Each row has a hidden trait or not; one of two labels after the row says which. A new part has a new trait and new labels.
-18	15	0	4	7	-4	-1	5	6	-19	7	45	3	1	-5	7	-2 : <60>
5	3	4	-5	0	-12	1	-8	7	1	-9	2	-1	-2	2	-1	-3 : <63>
12	-19	14	5	2	-11	3	8	12	3	7	6	20	-10	14	9	13 : <60>
-7	15	0	-35	5	8	0	17	-2	18	15	93	7	3	-8	6	8 : <63>
-26	26	-13	3	6	-4	-2	-3	-2	-5	9	19	2	-2	-13	5	-6 : <63>
-1	3	16	-18	1	-14	5	-16	1	5	-10	-23	-4	0	25	-4	2 : <63>
-14	37	-33	12	-5	-2	-4	-6	-7	3	-1	61	-2	11	-41	2	-19 : <60>
-8	-3	-14	-46	9	3	1	45	6	9	33	52	39	-32	-26	14	13 : <63>
4	-4	2	14	-3	-1	-1	8	8	-15	0	33	4	-2	-16	8	1 : <60>
2	-17	55	3	-7	3	8	-44	-19	3	-21	-60	-28	19	47	-3	25 : <60>
14	-1	4	-31	-1	-14	4	-12	-2	45	-7	-4	0	-6	10	-7	2 : <63>
-33	38	-8	-29	11	-7	0	8	3	-21	10	-1	3	-7	13	-3	-9 : <60>
-29	38	-14	-7	1	11	-3	-6	-16	-3	4	25	-14	3	-24	1	-5 : <60>
-10	10	8	-11	4	-16	3	-11	-1	3	0	-13	2	0	14	1	1 : <63>
-4	-5	9	-18	7	-10	2	22	23	-15	13	24	13	-9	18	9	8 : <60>
16	0	-28	-7	-4	7	-3	7	-15	35	1	49	13	1	-41	0	-6 : <63>
-10	38	-30	-32	6	14	-4	14	-21	19	14	80	0	-3	-38	0	-9 : <63>
12	-8	2	-7	3	-15	2	-8	-1	36	3	17	12	-3	2	2	6 : <63>
10	-3	9	-8	-1	-10	2	1	5	13	-2	34	9	0	1	2	6 : <63>
-18	-10	12	3	4	1	1	13	15	-27	13	18	9	3	9	10	12 : <60>
20	-13	10	-6	1	-20	3	-12	8	14	-12	-15	7	-8	13	-5	0 : <60>
18	22	-22	-14	-1	-3	-1	-8	-13	42	-14	50	-3	5	-25	-9	-17 : <63>
-32	27	-5	-9	9	11	-3	21	2	-10	19	79	0	1	-13	9	4 : <63>
8	14	-3	54	-8	-19	0	-52	-2	17	-23	14	-27	27	11	-6	-18 : <60>
-10	-1	2	-41	11	2	2	39	10	-1	23	38	30	-21	-1	10	14 : <63>
5	-2	-9	-13	-1	14	-2	14	-9	18	13	85	10	5	-30	7	6 : <63>
10	6	-7	-2	-6	-10	0	-25	-3	27	-15	0	-14	4	-10	-8	-9 : <63>
-3	20	1	-10	-1	-22	1	-26	1	16	-15	35	-11	10	19	-12	-16 : <63>
-22	12	9	-12	14	-3	-1	15	14	-25	12	49	8	0	15	6	3 : <60>
-1	3	-3	7	-1	-17	1	-17	0	9	-8	-17	0	-1	-3	0	-4 : <63>
-34	21	3	-29	13	4	-2	41	0	-23	26	66	26	-19	-9	9	11 : <63>
-14	20	-4	-22	8	-8	1	4	-2	7	16	28	8	-5	4	5	0 : <63>
-7	-4	6	5	3	-5	0	10	9	-19	8	41	9	0	3	9	7 : <60>
3	-1	13	-23	6	-11	3	2	8	2	0	30	4	-2	15	1	5 : <63>
-20	24	-8	-3	4	4	-1	3	-11	15	19	57	3	3	-18	12	6 : <63>
-9	-9	7	-8	3	3	2	24	3	-3	20	37	25	-6	-3	14	19 : <63>
-14	19	2	-20	6	-11	2	-1	4	-4	3	9	2	-3	12	1	-1 : <63>
-21	27	-4	-24	7	10	-2	22	4	2	16	90	2	0	-14	8	2 : <63>
-30	23	5	-7	15	-14	0	6	19	-29	9	12	6	0	20	3	-6 : <60>
-9	9	-7	-36	3	6	0	32	3	11	25	100	19	-3	-14	10	12 : <63>
-57	31	-9	6	7	16	-7	22	-4	-37	23	84	0	6	-25	10	4 : <60>
14	-17	14	1	-2	-4	2	8	1	12	7	34	18	-2	2	8	16 : <63>
-5	11	-3	-22	2	-15	2	-10	-3	21	-1	10	4	-3	3	-3	-3 : <63>
-20	28	-14	-1	3	-8	-1	-6	5	-9	-4	2	-6	-2	-15	0	-16 : <60>
-29	36	-22	-2	3	-1	-3	-4	-3	-6	5	15	-6	0	-26	2	-15 : <60>
-19	-12	6	-20	8	-4	2	24	28	-17	19	-6	16	-8	22	11	12 : <60>
-14	25	-9	-22	2	-9	1	-11	-13	26	7	23	6	-2	-7	-2	-5 : <63>
8	-8	19	-14	2	-6	3	10	10	3	1	35	11	-2	18	4	12 : <63>

New part:
-25	-29	8	6	-20	-25	-7	18	-20	-46	0	-3	31	60	-9	0	2	-5	-11	-21	-1	15	13	2	-6	-18	30 : M
-10	-26	3	-1	-14	-18	-10	24	-20	-51	-2	-3	25	39	4	0	-7	-5	-14	-46	-8	8	25	2	3	-16	39 : M
-41	-14	2	-8	3	-8	4	-5	-41	-38	-12	9	57	62	-21	12	-13	11	-10	-88	-7	1	11	-4	3	-9	0 : M
6	-25	-4	-15	10	4	-5	23	-33	-19	-27	-7	48	61	-20	3	-7	11	-42	-89	-22	-14	28	-5	7	-13	27 : Q
0	-24	4	-7	3	-4	-10	26	-16	-34	-23	-13	37	65	-19	-3	3	5	-40	-65	-16	-3	18	-2	4	-19	29 : Q
-6	-36	4	-1	-16	-29	-14	40	-37	-31	5	-5	24	61	-8	-3	-7	-9	-13	-48	-11	12	22	2	-6	-28	48 : M
-18	-15	8	1	-4	-17	-4	24	-6	-47	-20	-20	30	68	-19	-2	-8	7	-30	-56	-1	2	9	0	1	-15	16 : Q
-20	-10	9	-3	2	-1	-4	11	-29	-22	-15	8	27	40	-30	2	3	8	-20	-45	-8	-4	5	0	6	-2	15 : M
-51	-20	32	1	-14	-26	-10	17	-43	-34	9	4	35	60	-33	1	2	4	-10	-40	-9	17	10	0	3	-22	21 : M
-25	-21	-4	-1	-14	-17	0	8	-34	-53	2	4	37	55	-8	6	-19	-2	2	-73	4	7	24	1	-3	-12	23 : M
3	-30	8	-12	9	6	-8	30	-42	-28	-9	-3	25	58	-36	-1	0	11	-43	-45	-25	-12	23	-2	15	-13	10 : Q
3	-16	-6	-15	7	12	-2	3	-51	-1	1	11	18	4	-14	7	-5	8	-21	-78	-21	-18	32	0	4	1	18 : M
-3	-25	-6	-8	5	3	-2	22	-30	-40	1	4	23	57	-16	2	-10	7	-24	-70	-13	-16	57	1	10	-7	14 : Q
4	-25	0	-13	4	7	-3	13	-47	-11	-12	5	14	16	-15	6	4	6	-12	-59	-21	-10	28	0	3	-1	1 : M
14	-32	-7	-15	9	13	-4	8	-64	-13	15	16	4	-6	-10	4	-6	7	-15	-64	-26	-25	39	2	8	4	16 : M
10	-24	-23	-17	20	30	9	-14	-88	-20	24	32	11	-11	-10	15	-16	13	-8	-125	-24	-39	48	3	17	12	-19 : M
-33	-20	17	4	-15	-20	-9	20	-15	-32	2	1	25	41	-20	-1	-1	-2	-13	7	-4	14	15	2	-3	-10	30 : M
-25	-18	10	-7	3	7	-1	-5	-49	-12	11	14	20	19	-22	7	0	9	-11	-56	-16	-6	19	1	7	2	0 : M
8	-24	-18	-20	14	16	-1	3	-43	-19	-15	3	45	30	-19	10	-17	12	-42	-95	-20	-21	34	-4	4	-8	23 : Q
-13	-23	2	-10	-6	-12	-8	19	-27	-40	-9	-7	47	59	-22	4	-7	3	-34	-74	-14	2	19	-3	-2	-17	42 : Q
-18	-20	2	-8	-5	-4	-3	2	-46	-20	7	9	28	11	-19	7	-11	0	-15	-50	-13	2	23	1	-1	-2	18 : M
-1	-29	9	-13	4	2	-11	44	-52	-19	5	8	19	24	-33	0	4	9	-31	-56	-29	-12	36	0	12	-5	22 : Q
-58	-32	23	-7	-5	-7	-3	-1	-59	-35	7	12	52	62	-32	7	-5	12	-7	-65	-12	8	3	-4	8	-15	6 : M
-33	-31	21	6	-23	-42	-13	39	-17	-65	6	-11	44	110	-25	-7	-9	-3	-17	-55	0	24	16	1	1	-38	39 : Q
-56	-41	26	0	-17	-31	-10	18	-51	-55	24	9	48	81	-29	2	-8	-3	-12	-68	-16	15	21	0	8	-28	8 : M
19	-26	-13	-10	3	1	-5	22	-29	-27	-11	-5	26	52	-12	1	-14	4	-35	-66	-17	-14	36	0	4	-18	20 : Q
11	-27	-21	-9	4	5	3	10	-51	-57	13	12	20	43	-5	3	-23	4	-19	-77	-11	-20	35	3	4	-6	2 : M
1	-28	-6	-8	0	-9	-8	30	-15	-28	-20	-11	27	50	-26	-1	-8	3	-36	-88	-14	-7	24	-2	3	-18	36 : Q
14	-24	-8	-5	-4	-18	-12	39	9	-40	-34	-18	41	87	-18	-4	-12	0	-44	-70	-8	2	24	-4	-2	-29	40 : Q
-32	-25	13	-8	-7	-3	-5	11	-57	-22	20	14	21	13	-18	6	-2	5	-6	-55	-23	5	26	1	3	-11	18 : M
-18	-25	-1	-16	4	11	1	-3	-51	-20	3	8	40	38	28	12	-11	10	-24	-75	-19	-14	28	-3	5	-7	15 : M
-43	-8	35	-11	7	8	-10	11	-36	10	-11	0	8	21	-49	5	19	13	-25	-50	-21	4	-4	-1	8	0	22 : Q
-15	-28	-3	-11	-3	-9	-9	13	-22	-24	-21	-9	50	63	-21	5	-9	4	-28	-84	-15	4	17	-5	-1	-33	40 : Q
-8	-25	8	-8	0	-2	-7	9	-66	-8	17	15	9	-13	-21	5	4	2	-9	-43	-26	-11	26	3	7	6	9 : M

Next part:
7	7	-20	-3	-22	-15	-24	-40	6	26	-17	39	13	-61	47	7	12	13	36	35	2	5	11	2	15	4	6	63	0 : Zuse
0	-26	-19	37	2	2	-30	8	8	8	-2	-30	16	-10	61	-20	27	-7	-21	16	-16	4	-1	2	35	32	8	19	-2 : Zuse
11	4	-17	36	-15	21	-24	10	28	-4	-1	-38	19	-6	15	4	12	3	-31	9	-1	-6	1	-6	33	46	3	66	0 : Zuse
-8	-3	-5	7	7	-27	29	-5	-2	13	-6	33	-28	-16	-45	-15	-4	0	7	13	6	-5	1	11	-20	-7	-16	-31	6 : Zuse
-1	-9	-30	48	-7	-26	-1	-12	23	27	-15	16	2	-48	-14	-23	21	2	-5	40	2	-11	5	12	15	40	-15	31	6 : tur
7	-15	-34	44	-16	6	-43	-16	22	20	-12	-21	31	-50	69	-11	36	2	-8	39	-10	1	6	2	46	54	9	85	-2 : Zuse
-16	-44	-12	38	27	-27	6	26	-15	15	2	-7	-24	4	25	-45	26	-18	-6	13	-20	3	-6	16	6	12	-1	-51	0 : tur
8	5	-30	40	-18	4	-19	-7	33	13	-11	-16	25	-35	2	-7	23	6	-19	25	2	-10	4	0	31	46	-6	70	4 : Zuse
0	-13	-25	80	5	13	8	44	43	-4	0	-66	13	10	-61	-24	21	-9	-74	9	-1	-25	-8	5	27	85	-20	24	7 : Zuse
-14	-23	15	-4	23	-23	18	11	-27	3	5	15	-32	19	8	-16	1	-12	15	-10	-10	8	-4	7	-23	-30	1	-72	-3 : Zuse
-13	-40	-6	3	20	-36	-12	-9	-34	27	-5	38	-23	-19	82	-30	22	-12	46	21	-23	18	1	13	3	-31	14	-35	-4 : tur
-12	-41	-10	27	21	-22	-9	13	-16	15	0	-3	-22	0	43	-28	21	-15	2	14	-20	5	-4	11	9	8	2	-34	-2 : tur
8	-8	-27	34	-15	10	-38	-6	22	11	-7	-28	33	-30	48	-5	23	3	-18	28	-6	-2	4	0	41	49	5	71	-1 : Zuse
-16	-20	4	6	20	-34	32	4	-21	10	0	39	-41	1	-26	-28	0	-11	19	7	-3	0	-2	16	-26	-26	-10	-70	2 : Zuse
-14	-35	-1	26	29	-16	8	26	-18	3	6	-14	-28	21	12	-30	6	-19	-7	-6	-16	3	-8	10	-4	-2	0	-64	-1 : Zuse
-11	-29	3	16	21	-13	6	22	-20	1	6	-8	-19	20	15	-22	10	-13	-1	-5	-15	6	-6	8	-1	-8	3	-48	-2 : Zuse
-20	-41	-11	25	29	-43	23	14	-23	22	-4	33	-45	-13	3	-44	18	-17	18	23	-16	4	-5	21	-14	-5	-8	-77	3 : tur
-9	-15	-25	55	9	-24	15	13	18	17	-8	2	-18	-27	-31	-36	17	-8	-16	29	-4	-13	-1	17	6	33	-18	-3	7 : tur
-15	-20	-23	35	12	-53	22	-6	-5	32	-15	53	-35	-44	-16	-38	18	-5	24	40	-4	-3	2	18	-10	2	-16	-29	6 : tur
-12	-26	-21	61	19	-18	17	28	9	10	-2	-17	-18	-2	-35	-38	19	-16	-28	17	-9	-12	-6	15	8	37	-15	-25	4 : tur
-20	-41	-3	32	34	-35	31	25	-23	12	1	14	-46	17	-21	-40	11	-21	3	8	-14	0	-8	18	-19	-11	-10	-89	2 : tur
3	-13	-11	31	3	19	-25	19	10	-4	3	-43	19	8	27	-11	19	-6	-30	2	-10	-3	-4	-2	29	38	5	21	-2 : Zuse
-7	-15	-22	43	6	-19	10	7	11	13	-7	7	-9	-20	-27	-28	16	-7	-11	24	-2	-11	0	12	6	28	-20	-4	5 : tur
-2	-9	-18	26	-7	-21	-3	-10	10	20	-10	18	-6	-32	-3	-18	15	0	2	29	0	-6	3	9	8	20	-8	15	5 : tur
-5	-13	-21	43	2	-17	13	7	12	13	-7	8	-5	-19	-20	-20	13	-4	-10	22	1	-10	1	11	4	28	-17	6	5 : tur
-12	-20	-22	53	11	-21	10	11	10	16	-7	1	-15	-20	-21	-37	19	-9	-16	27	-4	-11	-3	15	5	26	-16	-7	6 : tur
-5	-19	3	8	15	-3	-7	9	-13	4	3	-10	-3	8	35	-11	9	-11	-2	4	-10	6	-4	3	6	-9	6	-26	-3 : Zuse
-12	-8	-5	15	11	-34	32	-1	-7	13	-7	41	-33	-18	-48	-31	-1	-4	12	17	2	-7	0	15	-33	-7	-13	-44	7 : Zuse
-17	-41	-4	23	27	-37	8	5	-30	20	0	28	-34	4	33	-35	15	-15	22	12	-19	10	-3	17	-7	-22	2	-61	-1 : tur
2	9	-18	52	-4	0	21	18	28	2	-5	-18	-1	-9	-87	-15	4	1	-40	11	13	-25	-3	7	0	49	-25	19	10 : Zuse
-11	-12	-17	20	8	-38	21	-12	-2	24	-12	47	-32	-35	-22	-22	10	0	20	32	-1	-4	3	17	-13	-7	-16	-22	5 : Zuse
9	15	-23	30	-20	-1	-10	-11	30	9	-12	1	19	-41	-22	-3	11	9	-11	26	8	-11	4	1	20	41	-9	59	4 : Zuse
-1	-3	-20	23	-6	-18	-1	-14	11	19	-10	25	0	-39	0	-15	14	4	6	25	1	-4	4	7	7	20	-7	27	4 : tur
-9	-6	-2	-9	8	-40	13	-24	-21	24	-9	59	-27	-31	5	-13	1	1	47	20	-3	7	4	10	-17	-40	-1	-31	1 : Zuse
-14	-44	-13	26	27	-27	-9	9	-24	21	-1	5	-21	-9	59	-35	25	-17	13	19	-23	11	-3	13	10	-8	7	-37	-3 : tur
-5	-24	-11	22	9	-13	-13	4	-8	14	-3	-5	-5	-13	44	-21	18	-11	4	15	-12	6	-1	9	13	7	5	4	-2 : tur
-17	-28	-6	12	21	-44	24	-4	-22	21	-5	49	-41	-14	-5	-33	9	-11	26	20	-7	3	-1	19	-15	-20	-9	-67	3 : Zuse
